Below are the code and all the weights of a small trained network. Each question names an input and a class and asks about switching units off, where a switched-off unit gives its printed mean instead of its output.

import numpy as np


def w(rows, s, z=0):
    codes = np.array(rows[::2]) - 128.0
    scale = np.full(codes.shape[1], s)
    scale[-1] = z or s
    return codes * scale


def f(y):
    return y / 2 * (1 + np.tanh(0.7978845608 * (y + 0.044715 * y**3)))


def log_softmax(a):
    a = a - a.max(-1, keepdims=True)
    return a - np.log(np.exp(a).sum(-1, keepdims=True))


def net(x, mask):
    res = np.array(x, float).reshape(1, 8) / 4 @ E
    y = f(res @ A[0][:, :-1].T + A[0][:, -1])
    res = res + np.where(mask, y, B[0][:, -1]) @ B[0][:, :-1]
    return log_softmax(res[-1] @ U[:, :-1].T + U[:, -1])


A, B = {}, {}
E = w([
[99,121,114,4,134,117,67,144],'x0',
[81,168,108,93,87,169,205,14],'x1',
[109,228,170,167,116,126,179,159],'x2',
[124,120,145,138,126,135,151,107],'x3',
[116,159,62,101,107,140,96,176],'x4',
[165,113,82,141,77,230,122,161],'x5',
[138,173,124,163,34,103,8,107],'x6',
[150,142,75,112,67,59,159,195],'x7',
],0.012)
A[0] = w([
[164,173,25,115,87,201,202,162,163],'N1',
[157,152,112,194,34,64,134,102,186],'N2',
[153,129,162,170,146,211,118,62,195],'N3',
[115,140,70,85,180,216,202,219,246],'N4',
[186,144,170,132,229,77,59,178,196],'N5',
[112,49,137,125,221,166,229,97,168],'N6',
[146,42,181,73,226,148,226,130,121],'N7',
[47,168,162,31,143,126,84,95,211],'N8',
[142,129,208,215,115,207,164,92,170],'N9',
[68,156,143,146,25,14,163,133,186],'N10',
[74,94,128,133,32,183,111,32,254],'N11',
[148,76,143,240,94,125,143,128,225],'N12',
[105,169,101,156,121,146,154,86,55],'N13',
[153,105,30,83,57,183,78,11,138],'N14',
[129,180,67,148,29,52,207,210,180],'N15',
[118,119,115,72,254,124,202,145,184],'N16',
[137,179,209,196,139,221,149,67,155],'N17',
[202,65,114,163,170,157,54,192,151],'N18',
],0.009,0.0036)
B[0] = w([
[66,179,82,141,129,227,140,209,210],'N1',
[209,123,69,86,166,120,187,152,205],'N2',
[158,31,177,109,199,185,139,145,202],'N3',
[54,134,51,198,107,159,127,125,228],'N4',
[137,93,184,238,87,1,51,138,233],'N5',
[90,23,142,132,92,129,213,120,253],'N6',
[75,48,100,143,34,43,196,50,252],'N7',
[49,179,202,94,131,82,31,44,201],'N8',
[156,104,199,167,241,232,186,123,222],'N9',
[185,194,113,117,182,39,158,93,211],'N10',
[150,87,115,27,174,205,112,135,217],'N11',
[173,127,172,146,156,143,187,195,209],'N12',
[144,100,148,134,127,179,87,186,158],'N13',
[144,79,25,2,121,193,70,103,219],'N14',
[158,231,17,192,154,105,161,119,242],'N15',
[78,84,126,159,60,81,157,54,231],'N16',
[122,122,212,128,171,157,154,172,223],'N17',
[166,58,112,176,79,108,113,195,230],'N18',
],0.0088,0.014)
U = w([
[226,217,97,130,139,80,195,120,196],'0',
[38,205,76,172,110,183,132,178,17],'1',
[203,70,142,206,66,87,19,218,172],'2',
[57,69,145,126,64,102,224,51,100],'3',
[116,105,100,2,127,181,48,88,251],'4',
[15,219,234,99,178,58,36,42,151],'5',
[146,103,225,135,189,204,186,149,40],'6',
],0.0089,0.0017)

Each question gives the input, the list of numbers given to net, and the class t.
The units are the neurons (one row each of A and B). Each row of codes is followed by its name. A weight is (code - 128) times the scale printed after its matrix; where a second scale follows, it is the last column's (A, B and U).
mask holds one flag per neuron, in row order. A switched-off neuron (its flag False) gives its mean, the last column of its row in B, instead of its output. The means were averaged over made-up inputs and are rounded, as every weight is.
A unit's drop is (log p(t) with every unit on - log p(t) with that unit switched off) / (log p(t) with every unit on - log p(t) with every unit switched off).
The circuit of an input: a set's keep is (log p(t) with only the set's units on - log p(t) with every unit switched off) / (log p(t) with every unit on - log p(t) with every unit switched off). Starting from the 12 units with the biggest drops (on a tie, the unit counted first), units are removed one at a time, each time the one whose removal leaves the highest keep (on an exact tie, the one counted first), for as long as the keep stays at least 0.8.
units of the circuit, in order: the units of the circuit, biggest drop first
k most important neurons: the k neurons with the biggest drops, biggest first
drop when u is switched off: that unit's drop, to one decimal
input [-2,1,2,8,6,7,-6,-3], class 1: units of the circuit, in order => (N1)
input [8,-2,-2,-3,-8,2,3,0], class 4: 2 most important neurons => (N14 N8)
input [7,-6,2,-8,7,-8,0,8], class 5: 3 most important neurons => (N8 N10 N5)
input [4,-2,-4,6,5,-3,0,7], class 0: units of the circuit, in order => (N15 N10)
input [-5,-5,4,-8,-5,5,-7,-4], class 3: 4 most important neurons => (N7 N16 N6 N4)
input [-7,-2,-4,-6,-5,-2,4,0], class 6: 2 most important neurons => (N9 N12)
input [0,5,6,5,-1,3,7,1], class 0: 4 most important neurons => (N10 N15 N2 N6)
input [6,-7,1,5,2,0,-6,3], class 3: 3 most important neurons => (N16 N7 N4)
input [-2,6,5,1,6,-4,-8,8], class 1: 3 most important neurons => (N1 N15 N4)
input [1,3,-6,0,1,6,-5,5], class 1: 2 most important neurons => (N1 N4)
input [-6,0,1,-4,0,7,-8,-2], class 3: 2 most important neurons => (N7 N6)
input [-2,2,-5,2,-1,2,4,-7], class 6: 3 most important neurons => (N9 N17 N3)
input [7,3,1,-5,-6,-1,7,-3], class 4: 3 most important neurons => (N14 N11 N5)
input [-2,8,-7,-2,-4,7,-1,3], class 4: units of the circuit, in order => (N14)
input [-4,0,-6,2,-6,8,6,1], class 6: 2 most important neurons => (N12 N9)
input [-2,-8,6,0,-8,-4,-8,-4], class 3: drop when N1 is switched off => 0.0
input [4,8,5,3,-6,-8,5,-7], class 5: drop when N8 is switched off => 3.9
input [0,0,1,2,1,1,4,-1], class 4: drop when N5 is switched off => 0.1
